Each row comes from the steps of one walk. Every step used is in the known rows, and no mark comes twice. Write the walk behind each row, first mark first.
Known rows
nufos mukir losit zaruruk: [  31  222   68  -59  214  148  -40   50 -131 -318 -128 -234   95  -48
   28   97   34  -11  138   65  133   45  -97   46   38  205   76   91
 -152  120  -79  -27   62   12   73  121  -21    1   29   18  -28 -166
 -115  -18   89  -14  -55   32 -209  -10   52    2 -197  -87  141 -200
   63 -298]
videp mukir pilu gupubo zaruruk pogi faref sifi: [  15  228 -249  -16   73   59   57  158  -80 -385   27 -194   26 -115
   -8   68  237 -211  135 -153   53  105  -54 -255  175   26  143  115
   -1   92 -123   72  -64    1    8  101   -7  200   89  159  219 -231
  -14  -94   89   33  -87   93 -248  -60  -61  -10 -261   -1  228  -26
  -30  -77]
mukir losit tetuz videp pilu: [ -69  116  -38  199 -120   53   36  111   63 -257  -75 -162  -28 -245
    1 -123   78 -150  244   78   -2 -186  -30  -29   -8  131  111 -106
  -24  -11 -152  -32  126   84  136  172 -155  122   59  -24   83 -134
 -216  -14   47   51   16  100 -141  -36   86  -54   63  100 -230   -3
  -86 -125]
nufos mukir videp pilu: [ 165  251   91    1  134  -29  -21  -38 -143 -206 -278 -252   -2   44
   40   12    6  -91  245   89   41    5 -173   76  -51  112  102 -119
  -20   38  -49   23  115   93   -2  103 -117 -158  129   75   -8 -182
  -82 -144   38   25   -1   -9 -112  104  141  105 -140   32   31 -142
   35 -437]
nufos mukir videp pilu gupubo zaruruk tetuz sifi: [  46  331  -63   92  173 -105 -110   25  -68 -292 -163 -279   32  -93
  -45   96   -6 -181  236   74   29   -5 -137   22  -68   38  117   -6
   69  160   21   12   49   85   62  182  -51    5   32   78  141 -301
  -51 -169  -22  -99   33   76 -160   25   43  -48 -171  -63   64 -134
   21 -388]
sifi pilu gupubo nufos mukir: [  48  317 -112  -87   29  110   42   62  -95  -22   14 -373  -44  -11
   28   77  -48  -60  196 -114  120  163 -212  -82 -231   42  168  -19
   27   38  -71  112   67    8   33   54  -47    7  259  -34  -35 -271
 -278 -197   12   13 -113  201 -177  -35 -101  -19  -88  -33  111  -94
  -48 -179]
faref sifi zaruruk tetuz videp: [  35  -57    5  124   87  109  -38  275   60 -172   -4   10   55 -142
    2  -38   37 -176  146  -10  -51   16  266    5   33   79  146   48
   63   76  -68  -62   56 -121  268  213 -149  280   17   -7  -39 -159
 -190 -260 -121 -153   86   53  -53   20  234   67   10   57  157   86
 -179  -51]
zaruruk zabor tetuz sifi pilu gupubo nufos mukir: [-148  524 -196   92   78   56  -87   98  -24 -133 -159 -269   72  -85
  -37  203 -185 -107  181  -37   42   54  -59 -226 -145  -64  235   -1
   97   61  -78   81   29   -9   18  -27  -25  -66  155  -70  -26 -245
 -208 -227  -21  -77 -259  178  -29   22   30  124  -27   -6  -77   15
  -76 -269]
losit nufos mukir pilu gupubo sifi pogi: [  83  233 -116 -188   85  165 -186  123 -100  -84  121 -223  245    3
   56  122   86   12  203   22  154  248   12 -184   19   15  145 -104
 -132  123 -114   72 -138   68  -10   31  -10 -230  202  -68   89 -207
 -197 -248  157   41   96  130 -213   89   56  192  -63  -92   97  -39
   90 -230]
digup sifi pogi videp: [  70  -86 -185   48  -21   49    0  274 -144  -24  100   86   60  -34
   -8  -88   93   59  107  -35   20  387  170  -47   41  -85   40   32
 -200  -54  -92  -19  -36  -74  -52  177 -130  235  222  -49  134 -179
   38 -200  -16   90  -61  -21    6   46  151  163  -20   63   75   37
 -135 -256]
videp pilu gupubo zaruruk zabor: [ -31  351  -42  161   81  -92   53  150  -43 -117 -168 -297  -55 -103
   -3  124  -53 -175  217  -39  -58  -46 -106 -295  -96  -49  129 -105
  188   79  -32   46    5  237   69  106  -60  105  -77   93  169 -308
 -207  -87   15  -41  119  126  -56  -74  -54  -39 -155  -97  -38  -93
  -49 -186]
dofariv nufos mukir pilu: [ -30  192  -11 -125  208  107 -115   31  -92 -174 -155 -170  175   69
   44  104   96   71  133   10  101   50 -102  -86  -48   65   58 -101
 -130  128 -155  -33   11  -60   71  -17 -130 -193  230   56  -24  -92
  -78 -104    8   26   -8 -130 -211   39   -7   40 -173   28   57  -16
   77 -147]
dofariv mukir pilu gupubo zaruruk zabor faref sifi pogi: [-161  389 -279  112  143    2  -32  117 -103 -191  -61 -174   98 -102
   35  202  198 -122  125 -148   71   78  176 -374   62   65  198   65
  102  195 -145   63 -122   63    2   54  -64  153   49  -10  138 -221
  -88  -83   60   14 -210   93 -268   -4  112   34 -251  -39  143   19
  -55 -214]
tetuz nufos mukir videp pilu gupubo sifi pogi faref: [ 160  401   39  -40   65  -63  -55   -1   47 -235  -16 -360   25   46
   35  -54   17  -83  318   29   74  132 -256  -20   35  -30  220 -142
   18  -93 -102  199  -27   78   32   83  -44  -46   96  125  148 -219
   29 -230  157   51  164  108 -119   35  204  264  -81    7   45  -96
    9 -345]
pogi faref sifi zaruruk zabor tetuz nufos mukir pilu gupubo: [ -50  478   77   32  190  101  -65  188  139 -394  -55 -260  137   19
   42   86   -7  -14  191  -68   74   90  -35 -195  118   66  326  -87
  109    7 -120  141  -12 -108  188  -28  -81   75  149  134   54 -178
  -86 -111   -7  -76   40  105  -83   53  211  168  -81  -26   38   76
  -68 -221]
digup losit tetuz pogi videp mukir nufos: [-219   -2 -240   57  -30   26   54   57  -40 -310  -44 -332   14 -108
   31   -6  -12 -187  137  -42   65 -107  -69 -126  -39  -92   40  147
 -163   44 -147    5   -9  -17  -89   11  -58  128  109  111  129 -121
  -66   71  148  121  -46   31 -131  -63  100  -11  120  103  -67 -159
 -150 -215]
losit zaruruk tetuz sifi digup pogi: [  77 -174 -133   83   80   -8  -64  251   62 -175   82  -97  -32 -131
   10   10  -86 -170   22  -23    5 -206  238  244  177  -27  -57  199
  -90  220   32  -99   34 -150    7  214  -69  229    2  -33   11 -183
  -38 -295  169 -172  -82  -67   33 -198  146   62  -95  -68  216  -55
  -58  -63]
dofariv pilu gupubo zaruruk tetuz pogi: [ -42   79  -66  115  138  -10   59  182   -6  -67  140 -341 -120  -53
   11   40   -8 -267  156 -185   27   24 -120 -140 -107    7  131   47
   71  165 -107  115  -72   65  -19   93  -55  315   52   -6  143 -244
 -238 -116  -35  -17   81  138 -190 -111 -187 -153 -213   40   26  -12
  -60   56]
zabor zaruruk tetuz nufos mukir videp pilu gupubo: [   2  371   -7  186  111  -74   39   50  -30 -236  -43 -420   94  -30
   -2  108  -93 -120  293   15  -48  -65 -155   49 -145   -8  205 -123
  114   40 -117   51   62  131  -40  156   13   10   -4  173  227 -310
  -36 -127   29 -161  101 -140 -189 -110  165   94  -41    7   -5 -272
   97 -280]
tetuz videp pilu gupubo nufos mukir losit dofariv: [ -24  334    9   62    7   48   39   44   40 -186  -10 -310    6 -149
   90   11   10 -198  324   65  -50   43 -148 -202 -154   22  232 -249
  -38  -23  -82    5  111  107  184  155 -137  -67   41   -9  -18 -250
 -319 -106  -41  111   12  147 -298    9  -54   75   55   45  -39 -188
 -117 -228]
videp nufos mukir pilu gupubo zaruruk zabor faref: [-237  578 -145  -10  244   53 -115   84   -2 -228 -285 -126  258  112
  -87  243  -25   36  165    5  157 -114 -112 -319 -101   40  226 -114
    1  149  -49  -98   26  205   81  -62  -90 -186   40   -2   82 -199
 -104  -44  110  -31   18   52 -205  -45  103  124 -301 -103   23  -96
  112 -316]
losit dofariv nufos mukir videp: [ 166  106 -116 -176  309    3 -175  -28    2  -54 -179  -61  101   22
  148  188   65 -114  196   72   28   50 -139 -111  -88  -58  106 -254
  -71   65  -51  -56  114  -74  -18  -46 -221 -144   96  -22  -33 -169
  -25 -110  -29   69  -71 -111 -186   58   30  176 -140   82  -21    0
  -41 -321]
nufos mukir losit zaruruk zabor gupubo sifi: [-129  399   61  -35  255  160 -112   62  -63 -346 -201 -302   95 -116
  -70  172   10  -22  171  119   49   52 -127 -140  113   42  142   60
   50   85  -97  -12  -10  -30   66   86  -21 -132  -91  -48  111 -199
  -99   21  197  -29   -2  132 -224   -9  146  148 -249 -112   35 -214
   54 -330]
pogi videp nufos mukir pilu gupubo zaruruk zabor faref sifi: [-272  519 -230   53  272   65 -107  138  -61 -244 -219  -67  197  -21
 -106  165   39  -16  159   -3  123   19   31 -293  -48  -47  248  -60
   63   51   -3  -98    1  123  111    8 -135  -79  101  -23   90 -302
  -99   -2   45   27  -84  107 -151   38  201   25 -250  -24   57  -73
   14 -305]
sifi digup losit zaruruk pogi: [ 163 -165  -65   23  169   47    0  158  -39  -97   73 -283  -45 -104
 -112  143  -97 -101  139   74   12 -134  139   71  123 -200  -87   84
  -17  141  -83  -29   45  -62   68   58  -94  183   80  -58  -59 -170
 -127 -148  138 -129   71  -68 -109 -110  255  124 -103 -170  233  -76
 -175 -171]
nufos mukir losit pogi videp pilu gupubo zaruruk tetuz sifi: [ -36  350  -24  195  176   74  -80  142  -47 -334   -4 -320   81 -282
  -60   65  -36 -158  183   67  109   84  -79  -41   26  121  140   -3
  -89  135   35   61   19  142   72  196    5   86   -6   42  191 -332
 -107  -72  -40   61  -82   53 -207  -54   84 -243  -94  -86    0 -169
  -15 -287]
losit dofariv mukir videp pilu gupubo zaruruk pogi: [ 216  152 -278   57  176 -149  -20   47  -44  -56  -31 -194  -44  -80
   69  182  149 -356  273  -24  -97  -79  -65 -245  -39  -90   91 -131
  156  171    5   96   83  174  -31  197 -155   91  -30   -8   93 -331
  -62 -140  -18   90 -123  177 -219  -33  -44   61 -204  -95   32 -132
 -126 -248]
faref sifi zaruruk pogi mukir pilu: [ 189  -90 -146    6   67  289  -67  224  -43 -148   51  -19   74 -145
  -98   30  192  -82  161  -12   49   49  225  -73  261  107   63  130
  -12  109  -97  -27   28  -49  215  145 -106  143  148   -5 -106  -82
  -51 -219   16  -97  -55  143 -134   46  234  156 -115  -56  328   34
 -136  -64]
faref sifi zaruruk pogi mukir videp: [ 296 -137 -165   30  118  268 -102  168  -30  -48  -47   12   62 -128
 -115   37  146 -109  184  -11   45   82  147  -26  251   46   86  100
   86   76  -38   -6   74  -46  149  148 -134  172   77  -44 -107 -104
   28 -234    4 -105  -76  139  -81   82  267  254 -128  -36  327   47
 -203 -214]
videp nufos mukir pilu gupubo sifi digup: [ -78  313 -118 -155  247   86 -130   56  -38 -187   63 -148  194   81
  -78   33   50   91  228   83  244 -110 -125 -141  -56   25  142 -127
  -56   79   -5 -103   94  110   80   24 -132 -181  215  -19  -16 -215
 -134 -128  168  -25  120  -25 -188  -58  128  156 -197  -44  127  -52
   86 -125]
zaruruk pogi faref sifi pilu: [ 183  -66 -122    7  -16  126   58  211   14 -117   48 -145  -93  -44
  -52  -64   88 -251  136 -116   -5   64   44  -19  129    2  127   51
   17  -50 -106  147    5 -154   72  107 -133  244  344  -42   46 -175
  -58 -248    2    6  -77  154  -62    2  199  113 -151   78   76  140
 -165  -27]
nufos mukir videp pilu gupubo: [ 150  289   45    3  140  -34  -10  -56 -113 -150 -206 -353   -8   32
   17   42   -7  -68  273   40   67   89 -245  -24  -91  138  129 -156
   46   59   25   62   95  136  -15  111  -75  -81  116   72   44 -270
  -83 -134   30    4   40    8 -183   64   28   85 -164    6   80 -146
   15 -456]
faref sifi pilu gupubo nufos mukir: [ -16  225 -169  -93   77  114    9   79 -185  -98   72 -259  -87  -99
    7   38   40 -151  230 -114  139  168  -74 -135 -117   23  214   45
   69   21 -116   89   24  -50   77   62 -125  139  306  -12  -78 -276
 -261 -222  -53  -21 -152  149 -207   28   59  -75 -113   40  172  -40
 -110 -165]
faref sifi pilu gupubo nufos mukir videp: [  94  255 -168  -86   41  116  -21   28 -180  -72    5 -250  -74  -79
  -15   38   71 -133  260  -75  151  180 -103  -60 -109   23  220   30
  114   34  -84  111  100  -66   68   71 -158  110  320  -32  -84 -270
 -189 -225  -40   -8 -197  163 -219   92   92   29 -111   56  177  -15
 -133 -284]
dofariv mukir pilu gupubo sifi digup: [ -32  239 -158  -48  121    1   12   28 -104 -157  195 -242   82  -57
   47   15  222    8  184  -21   98  -21  -11 -118  -55   25   91   46
   78  122  -64   46   35    5   -2  123  -81   11  193  -29   77 -246
 -120  -10  102   75  -38   65 -212  -68  -28   89 -109  -46  139  -38
  -30   27]
videp pilu gupubo zaruruk pogi faref sifi digup losit dofariv: [ 114   -1 -145   81  221 -140   25  180   47 -226  228 -359 -175 -208
  -26  102   40 -311  271   -3  -55  -82  -22 -264  100 -282  121 -149
  150   15  -84   49   18   39  118   53 -192  318  113   97  154 -335
 -198  -98   16  -27  192   60 -216  -70  198  -98 -136 -105   59  -30
 -245 -130]
tetuz nufos mukir pilu gupubo sifi digup pogi: [  89  151   47 -166   93  157  -26  114   36 -197   89 -188   84   51
   34  -62   91  -94  231   44  186  -47  -94   33   55  -74   77  -33
 -121   10 -117    1  -55  -62   25  -12  -54 -131  119  -26  -38 -179
  -57 -116  235    9   18   15 -161  -98  160  251 -136   -1  205 -134
    9  -93]
pilu gupubo sifi digup: [  60   59  -90  -75  130   70  -11   72   -7  -10  206 -171    0  -90
   -7    6   62  -17  190   -6   75   54  -69 -113  -52  -93   94  -23
   81  -12   23  -42   47   23    1   57  -61  117   66  -76  114 -286
 -133  -62  125  -56  164   54  -69 -116   16  149  -75   -8  116   24
 -103   20]
sifi digup losit zaruruk zabor tetuz: [  -6  170  -28  121  229  -68  -25  140  -29 -177  -50 -342    8 -142
  -44  220 -212  -30  149  100    2 -177  135  -32   37 -196   37   29
   61  103 -112  -41   83  -47   40  -64 -103  142   16  -26  -31 -178
 -217  -71  120 -137   30 -101  -11  -55  300  111  -31 -124   40  -41
 -127 -242]
videp mukir pilu gupubo zaruruk tetuz: [ -39  346 -197   43   51  -75   71  135 -109 -344  -48 -224   92 -141
   13  139  130 -132  128  -46   50   49  -58 -128  -69  109   98  125
  -29  172  -89  -26   -3   77  -31  106   76  117  -40  150  258 -265
  -86  -78   57    4  -39  -19 -257 -116 -155 -103 -160  -14  137 -141
   92  -58]
zabor sifi pilu gupubo zaruruk: [  -1  283 -218  -18  104   -8  108  192 -118 -103  107 -170 -119 -168
   14   30  127 -100  137 -104   92   88  -88 -103 -119  -80  150   48
  120  -15  -81   42   59  147   73  101  -61  287  237  -28   92 -416
 -304 -131  -15   41  -17  228 -128  -26    0 -160 -189  -12   88    0
  -34  -87]
digup pogi mukir pilu gupubo sifi: [ 108   40 -160  -62  -96  150  -13   52    1  -35  155 -141   71  -93
    6 -111  222  -27  172  -52  127   91 -100  -94  108  116   50  120
 -166   32  -37   -2   -1   -6  -22   91    0   47  105  -15   40 -144
   10  -28  275  118   16  190 -138  -68  -28  234 -104   62  232 -112
  -46  -11]
digup pogi videp nufos mukir losit dofariv pilu gupubo sifi: [   1   78 -200  -11  268   61 -110  158   36  -64  161  -46   79   11
   -5  -56  101 -117  218   -1  211   94 -203 -215  -99  -54  123 -111
  -50   -2  -20  -26   88  106  -50  107 -107   21   99  -73  -25 -335
  -96  -76  170  249  -87  138 -234    3  -41   63 -237   90    4 -108
  -71 -143]
pogi videp nufos mukir pilu gupubo zaruruk zabor sifi faref: [-247  523 -131   45  270   97  -96  222   95 -229 -228   26  195   35
  -27  116   60  -13   85   13  172  114  -42 -234  -70 -103  220 -165
   33   51    6  -64   73  140  143   72  -43 -103  179   -3   39 -360
 -207  -36   24   82    7  184 -162   -9  166   47 -256   30   65   -7
    5 -350]
losit tetuz sifi zaruruk pogi mukir videp nufos: [  74  -45 -456   79   63  156 -280  125  164  -94  -83   98  132 -136
 -184   47   21  -48  169   19  104 -255   39  -31  219   13   43   17
   62  163   29  -66  140   72   98  166 -165   65   58  -64  -34  -71
  116 -247  132 -130  -93  192   33  -59  181  217  -59 -101   60  111
 -129 -276]
losit nufos mukir videp pilu gupubo zaruruk zabor tetuz sifi: [ -26  514 -166   68  204  -32 -217  126 -105 -189 -224 -278  222  -67
   -4  258 -129 -111  260   52    4  -21  -63 -220  -33 -170  237 -150
  185  146  -65   67  -44  179   -6    5 -113 -229   47  -13  130 -287
 -199 -216    2  -33  -59  164  -41  158   83   96  -84 -193  -99  -94
   52 -469]
pilu gupubo zaruruk pogi mukir videp nufos: [ 127  176 -333   17  103  109  -93   53   -9   79  -56 -100  142  -48
 -199  136   63  -95  228  -71   96  -21 -161 -217   52  -15  126  -17
   77  113   67    6   48  200   45  117  -84  101   -1  -69   92 -230
   48 -113   94  -20   38  183 -132  -77  -39  180 -257 -123  215  -92
  -78 -166]
videp nufos mukir losit pogi: [ -42  264  -25  -28  184  161  -98   51  -86 -152 -127  -32  235   40
  -73   57  -56   25  177   49  256  -90 -168 -110    8  228  190 -140
 -201   89  -38  -15  124  201   14   36 -133  -95   98   13  -28 -119
  -41 -118   53  140  -65 -145 -173  -46  187   64 -146  -22  -11 -111
   35 -249]
dofariv nufos mukir videp pilu gupubo: [  64  237  -54   -9  252  -24 -102  -24  -80  -73 -198 -359   85   48
   -2  104    2   46  248   -4   71   90 -275 -140 -107    8  104 -215
  104  107  -39   47   66  100   10   38 -141 -100  146   94   52 -231
  -58 -183  -20    3   59 -120 -234   53  -43   34 -198   -2   56  -69
   22 -362]
digup losit tetuz nufos mukir videp: [  -6  162  -72  -16   45  -92  -94  -92  -21 -237 -166 -174   29  -67
  -68   90  -37 -140  290  156  105 -115 -174   61  -72 -107   74  -26
  -24   35 -215   75   40  -33   13  -55 -107   14   96   41   11 -125
   31   34   70   26   73  -18 -157   15  275  115   40   13 -124 -103
 -136 -418]

Which walk is each row?
[ 197   60  -28  127   44   86  -50  177   93 -222   37 -282   60 -102
  -43  -99   96  -47  202  108  -28  -55  -38   65   90   22   94  128
   17   76  -54   17  123   59  133  183  -66   35  -25   72   73  -82
  -94 -203  108  -62  199  263  -56   -6  273  219   38  -15  107  -94
  -46 -110] -> gupubo sifi zaruruk tetuz pogi mukir videp pilu
[  63  -43  -98   49  204    1   46  186   37 -243  174 -185  -85 -155
  -86   51   25  -59   73   28   29  -43   72   77  232 -301   36   71
    7   21 -132   31   36  -47   58   65  -69  231  259  -23   15 -252
 -125 -109  116  -16  138  -28 -122  -70  334  129 -101  -45  121   11
 -187 -154] -> zabor sifi digup losit zaruruk pogi faref
[ -74  504 -116   68   76  -55   44  213   45 -257    8 -301  -41 -114
   36   51  -32 -207  220 -150   10   -4  -69 -205  -15 -109  343    0
  217 -111 -166  194  -25  -80  123  -43 -148  314  177   63  172 -275
 -175 -108  -26  -11  -48  230   15   -2  168  -22 -113    2  -69   91
  -96  -54] -> pogi faref sifi pilu gupubo zaruruk zabor tetuz nufos
[ -69  425 -203   65   80  -24   33  230 -107 -143  -27 -234  -47 -175
  -28  119  -37 -262  277  -83   33  -46   57 -242  -91 -109  259   49
  239  -28 -163  104  -23   29  127  -28 -146  315  101  -12   58 -318
 -246 -200  -68  -84 -153  187  -41    5  186  -73 -135  -25   25   24
  -82  -76] -> faref sifi pilu gupubo zaruruk zabor tetuz nufos
[-128  349  -23  -20  354  157 -231  123  107 -285 -135 -394  160  -64
  -30  176   15  108   96  -18   76  176 -174 -270  228  -55  169  -95
   41   74 -167   67  -96 -135   53   10  -74  -98    4   19  198 -121
  -27 -110  233   -7   58    9 -242   -5  133  156 -292  -70    4  -13
   43 -299] -> dofariv nufos mukir losit zaruruk zabor gupubo sifi pogi faref
[  25  254 -155 -199  335   22 -163   49    7 -148  -16 -185  103  -37
  156  255  133 -119  189   -7   56   52 -134 -308  -94  -53  107 -219
  -88  159  -64  -62   24   -7   87  -35 -167  -63   61   29   52 -242
 -159  -34   -9   24   13   18 -280  -32 -142  -46 -230  -48   51  -38
   21 -171] -> losit dofariv nufos mukir pilu gupubo zaruruk
[ -20  245 -251 -115   94  -29   -4  120 -171 -282  179 -328  190 -143
  -17  137  104   49  220  100  122   66  -53 -179  -65 -197   89   50
   44   68 -188   -5  -17   59  -53  -59   -9  -67  134   80  185 -255
 -178  -70  167  117   62  -49 -304    6   38  105   11 -123  157 -130
   12 -130] -> videp mukir pilu gupubo sifi digup losit nufos
[ -88  355   80  176    3   77  -15  112  -25 -345  -88 -319   67 -159
  -20   35  -65 -128  222   87  -33  -51  -15   74  -42   24  151   65
  -95  148 -187    7   93   38  209  248  -45  -99   19   27  -57 -133
 -283 -196   11  -34    6  118 -234  -35   97    4   40  -34  -15 -275
  -13 -177] -> gupubo nufos mukir losit zaruruk tetuz videp pilu
[ -85  353   69  123  -44  101   69   47  -19 -192  -58 -354   39 -107
    0  -51   -7  -93  295   19   -8   65 -174 -142 -135   71  214 -150
   -7   -8 -109   37   73  124  196  186  -88  -61   76   18   -7 -214
 -300 -109  -23   76   48  137 -263   16  -55   51   33   21   13 -192
  -89 -202] -> tetuz videp pilu gupubo nufos mukir losit
[ -26 -178 -204  156  181  136  -42  147  105 -237  219 -238  -45 -173
  -49   56   37 -196  133 -103   -2 -162   59 -102  236 -247   95  -55
   40    0 -227    9    9 -153  -48   43 -127  279  188   48  148 -153
  -58   37  169 -202   75  -79  -90 -160  376   84  -68   51  -27   93
 -215 -129] -> zabor zaruruk pogi faref sifi digup losit tetuz
[ -33  119 -308  108   50  205   27  232  -50 -223   48  -70   90  -99
 -104  153  149   21   98 -140  -15  171  182 -190  109  -96  149  160
  104  107 -113  -60   47   67   73  109  -13   86   46   53   89 -222
  -65 -230   53  -19 -203  139 -236  -11  146   72  -66  -73  263  -85
 -137 -119] -> zabor faref sifi zaruruk pogi videp mukir pilu gupubo nufos
[-153  438  -71  -63  134   93  -79   77   13 -186 -129 -170  193   50
   -7   13   29  -90  239  -17   98  -95 -102 -217 -110  106  191 -175
  -95   88  -16  -62   39  117  253  131 -181  -66   76  -17  -23 -199
 -239  -92   50    4   98  164 -167   -9  -33   86 -203  -44  152  -87
   46 -209] -> tetuz videp nufos mukir pilu gupubo zaruruk
[  21  268 -258   40   68  153  -95  146  -72 -105  -11 -150   35 -280
  -19  114  156 -172  183  -71  136  189  160 -328  219  100  182   37
  -29   70  -93   24 -138   -7   88   33  -60  213   59  -24   51 -171
  -92 -116   95  -58  -91  113 -169   23  139  106 -190   40  256   73
  -96 -201] -> faref sifi pogi mukir pilu gupubo zaruruk zabor
[-121  522 -272   75   21   46  -91   44  -41 -206  -36 -218  149 -257
  -51  165   58  -32  192    0   29   -7    5 -234   58   73  188   95
    7   74  -36  -14   -9   44   96   10  -21   48   51   -5  130 -189
  -65   25   67  -21 -108  212  -64    1  -45   91  -68  -71   83  -39
    2 -109] -> pogi mukir pilu gupubo zaruruk zabor tetuz sifi
[ -66  167  -30   49   35  197   21   88   22 -206   63 -373   66  -35
  -44  109  -26  -77  113  -70  107  105 -169  -53   10  123  166  118
 -153  235  -40   75    1   -6   21  143   51   53   29    9   43 -174
 -145 -101   51  -48   -8  102 -320 -172  -69   39  -38  -29  116 -243
  -64 -126] -> pilu gupubo nufos mukir losit zaruruk tetuz pogi
[   0    5  -62 -141  429  -40 -120   54   53 -292  105 -218   11  -86
  115   85   52  -99  161   32   91   35  -78 -126   79 -217  187 -192
  -24  -69 -171  -14   11 -293   60 -151 -276   95  296   70   14 -159
  -99    8  -16   56   92 -211 -213   39  281   38 -101   84   31  100
 -193 -204] -> pogi faref sifi digup losit dofariv nufos mukir
[ -42  178 -113  -19  141   96  -44   93 -116 -224  168 -294  104 -224
   27   25  -38  -78  206   73  103  -24   63  -82  -15 -295   43  150
  -74  -19 -109  -26   75   34  -26    9  -60   33   56   18   89 -209
 -108  -42  197  121    4  -39  -54  -38  266  131   85  -24   99 -126
 -133 -116] -> gupubo sifi digup losit pogi videp mukir nufos
[ 275   -9 -114   68  134   83   14  139   30  -12   23 -310  -76 -146
   31  -66   60 -104  185  -75  125 -117 -119   30  168  -60   46  -80
   41   29   24  -65   63   47  -60   59 -148   93   21  -21   28 -200
 -117  -77  259    3  -38   42  -60  -97   72   78 -212  -50  282 -120
  -83 -211] -> sifi digup pogi mukir videp pilu gupubo zaruruk
[  -3  207   -8   91   51   50   26  259  127 -486   -3 -162   90 -120
   95  -96  135 -113  101  -62  -26   65  116    0  125  135  222   56
   -2   19 -136   29   52 -204  218  172 -101  211  120  166  118 -117
 -126 -172  -16  -10   40   60 -129   28  149   83  -13   94  149   93
  -74  -80] -> pogi faref sifi zaruruk tetuz videp mukir pilu
[ -45   70  -76  -53   82  150 -101  180  138  -87    7   17  171  192
   16 -114  122    2   98  -52  200  113  -93 -103  -23   25   81  -83
 -149   55   40  -61  101   17   37  141  -42  -70  170   22   -4 -248
  -72 -141  237  136   30  192 -139  -70  130  159 -206   78  194  -63
  -27 -192] -> digup pogi videp nufos mukir pilu gupubo sifi faref
[ 213  189 -109  -25  168  106 -136  148 -106  -50 -138 -286  157   10
  -46  194  -15 -177  264    6   28   55 -109 -140   24 -144  120 -159
   98  176  -59  103  -73  200  -11   91  -90 -212   88  -59   92 -269
 -174 -253   41  -12   54  176 -175   88   40  107 -192 -209   67 -158
   25 -395] -> losit nufos mukir videp pilu gupubo zaruruk pogi
[  26  142 -108 -120   -9   35  -57  102  -83  -99  297 -267  165  -94
  -65  103   97   98  237  127   96   50   17 -117  -86 -188   81  -13
   43   82 -131   17   27    7   84  -22  -85  -43  253  -39  130 -244
 -200  -40  126   68  220   63 -234   24   96  159   85 -151   60  -28
  -77  -18] -> mukir pilu gupubo sifi digup losit nufos
[-103  513 -123   64   19   77   58  159   16 -287 -274 -257  110 -156
   80   78   70 -234  184  -29  -25   33  -16 -301  -59   21  156  -38
   13   61  -93   -2  -39   39  123   80  -35   27 -115   18  107 -213
 -219  -31   65   29  -96  159 -169  -28 -135  170 -150   32  154  -42
  -12 -243] -> tetuz videp mukir pilu gupubo zaruruk zabor
